Below are the code and all the weights of a small trained network. Each question names an input and a target symbol and asks about switching units off, where a switched-off unit gives its printed mean instead of its output.

import numpy as np


def w(rows, s, z=0):
    codes = np.array(rows[::2]) - 128.0
    scale = np.full(codes.shape[1], s)
    scale[-1] = z or s
    return codes * scale


def f(y):
    return np.maximum(y, 0)


def softmax(a):
    e = np.exp(a - a.max(-1, keepdims=True))
    return e / e.sum(-1, keepdims=True)


def log_softmax(a):
    a = a - a.max(-1, keepdims=True)
    return a - np.log(np.exp(a).sum(-1, keepdims=True))


def net(x, mask):
    ids = ['ΛΩβγδεηθμξσφψ'.index(c) for c in x.split()]
    T = len(ids)
    res = E[ids] + P[:T]
    r = res
    for j in range(2):
        rows = slice(2 * j, 2 * j + 2)
        q, k, v = (r @ M[0][rows].T for M in (Q, K, V))
        z = softmax(np.where(np.tri(T) > 0, q @ k.T / 2**0.5, -1e9)) @ v
        o = O[0][rows]
        res = res + np.where(mask[j], z, o[:, -1]) @ o[:, :-1]
    y = f(res @ A[0][:, :-1].T + A[0][:, -1])
    res = res + np.where(mask[2:10], y, B[0][:, -1]) @ B[0][:, :-1]
    return log_softmax(res[-1] @ U[:, :-1].T + U[:, -1])


Q, K, V, O, A, B = {}, {}, {}, {}, {}, {}
E = w([
[170,137,201,112,158,97],'Λ',
[126,132,91,89,183,148],'Ω',
[154,176,97,68,157,113],'β',
[170,96,181,127,178,104],'γ',
[115,70,105,162,24,75],'δ',
[163,204,129,58,138,106],'ε',
[157,117,114,102,181,119],'η',
[137,74,136,126,198,137],'θ',
[175,177,184,85,140,93],'μ',
[188,160,134,80,156,81],'ξ',
[39,68,147,183,46,140],'σ',
[82,114,127,110,193,181],'φ',
[69,123,129,145,2,109],'ψ',
],0.018)
P = w([
[63,150,120,127,148,44],'0',
[155,106,136,77,65,124],'1',
[97,94,150,47,102,84],'2',
[113,146,138,155,162,148],'3',
[203,104,138,95,55,183],'4',
[82,82,182,7,128,86],'5',
[158,134,135,169,161,202],'6',
[216,83,146,81,59,229],'7',
[74,41,205,100,160,84],'8',
[132,96,145,147,165,166],'9',
],0.016)
Q[0] = w([
[152,186,148,149,251,142],'H1',
[221,149,108,162,105,193],'H1',
[208,168,113,156,141,204],'H2',
[132,176,147,142,246,117],'H2',
],0.016)
K[0] = w([
[204,92,135,91,75,242],'H1',
[98,57,150,3,114,102],'H1',
[117,61,162,13,101,139],'H2',
[212,116,135,131,82,239],'H2',
],0.013)
V[0] = w([
[60,170,83,80,116,186],'H1',
[111,204,155,118,108,153],'H1',
[132,118,8,110,184,143],'H2',
[194,174,95,75,147,100],'H2',
],0.017)
O[0] = w([
[164,219,192,214,113,132,64],'H1',
[115,103,211,254,46,75,105],'H1',
[112,222,131,113,110,224,2],'H2',
[80,126,204,71,41,189,244],'H2',
],0.015,0.0045)
A[0] = w([
[108,62,113,100,151,17,215],'N1',
[98,181,180,194,55,150,99],'N2',
[107,42,129,142,1,179,86],'N3',
[187,147,153,85,226,147,254],'N4',
[79,90,94,222,25,84,110],'N5',
[134,70,241,129,165,132,216],'N6',
[16,69,144,142,10,144,98],'N7',
[123,118,21,219,83,61,61],'N8',
],0.008,0.0088)
B[0] = w([
[227,96,133,125,85,192,254],'N1',
[180,81,205,160,206,105,190],'N2',
[67,150,143,145,179,57,206],'N3',
[98,251,5,145,175,82,187],'N4',
[124,254,52,161,121,144,163],'N5',
[140,188,114,113,55,137,202],'N6',
[139,110,111,98,109,64,217],'N7',
[71,155,216,49,190,199,162],'N8',
],0.0092,0.029)
U = w([
[146,158,86,159,49,96,101],'Λ',
[149,105,229,95,165,173,167],'Ω',
[152,136,160,149,153,64,102],'β',
[163,25,172,136,135,115,114],'γ',
[144,128,127,63,132,211,161],'δ',
[107,209,73,212,143,63,114],'ε',
[72,147,160,64,96,172,246],'η',
[67,214,74,111,27,238,184],'θ',
[128,152,23,197,128,27,7],'μ',
[58,180,71,109,186,47,4],'ξ',
[156,132,162,109,226,120,44],'σ',
[197,152,136,198,104,146,233],'φ',
[137,214,163,118,65,254,106],'ψ',
],0.0064,0.0033)

Each question gives the input, a string of symbols that net reads in full, and the target symbol t.
The units are the heads (2 rows each of Q, K, V and O) and the neurons (one row each of A and B). Each row of codes is followed by its name. A weight is (code - 128) times the scale printed after its matrix; where a second scale follows, it is the last column's (O, A, B and U).
mask holds one flag per unit, heads first, then neurons. A switched-off unit (its flag False) gives its mean, the last column of its rows in O or B, instead of its output. The means were averaged over made-up inputs and are rounded, as every weight is.
A unit's drop is (log p(t) with every unit on - log p(t) with that unit switched off) / (log p(t) with every unit on - log p(t) with every unit switched off).
The circuit of an input: a set's keep is (log p(t) with only the set's units on - log p(t) with every unit switched off) / (log p(t) with every unit on - log p(t) with every unit switched off). Starting from all 10 units, units are removed one at a time, each time the one whose removal leaves the highest keep (on an exact tie, the one counted first), for as long as the keep stays at least 0.8.
circuit, biggest first: the units of the circuit, biggest drop first
unit that matters most: the unit with the biggest drop
k most important neurons: the k neurons with the biggest drops, biggest first
heads that matter: for each layer, one digit per head in row order, 1 if its drop is at least 0.15 and else 0, layers parted by /
input Ω η δ, target Ω: 4 most important neurons => (N2; N4; N6; N5)
input Ω σ ψ δ δ σ ε σ η γ, target σ: circuit, biggest first => (N8; H2)
input φ φ γ Λ, target ε: circuit, biggest first => (N1; H1)
input β γ Ω δ φ ψ, target β: 4 most important neurons => (N2; N7; N3; N1)
input ξ ξ φ, target η: unit that matters most => H2
input η Λ ε, target θ: circuit, biggest first => (H2; N2)
input Ω Ω σ, target Ω: heads that matter => 11
input ψ ε θ Ω δ δ ξ σ, target ψ: 2 most important neurons => (N8; N5)
input ε γ δ, target ε: circuit, biggest first => (N5; H1)
input ξ γ ξ δ σ, target ξ: 3 most important neurons => (N3; N1; N7)
input σ μ η ξ ψ β ξ ξ μ, target η: circuit, biggest first => (H2; N1)
input ψ ε γ γ, target β: heads that matter => 11
input ξ θ μ η σ β, target θ: heads that matter => 01
input ξ γ ψ δ σ μ β ξ μ, target Ω: 2 most important neurons => (N2; N4)
input ξ γ μ γ ψ σ β γ δ ψ, target ξ: 2 most important neurons => (N3; N1)
input Ω ξ σ, target Ω: most important neuron => (N2)
input Ω γ ξ ε ψ γ σ σ ξ Λ, target σ: 4 most important neurons => (N8; N1; N4; N5)
input Λ θ μ σ θ, target Λ: circuit, biggest first => (N6; H2; N2; N8)
input μ γ Ω ψ ψ ψ ψ, target μ: circuit, biggest first => (N3; N7; H1)
input β β ξ φ φ γ, target ε: circuit, biggest first => (H2; N1; H1)
input δ φ ψ ξ γ δ φ, target δ: circuit, biggest first => (H1)
input μ ψ Ω Ω, target φ: circuit, biggest first => (H1; N1; H2; N3)
input ε σ μ θ ψ σ, target ε: 2 most important neurons => (N5; N3)
input μ ε σ, target μ: circuit, biggest first => (N5; N7; H1)
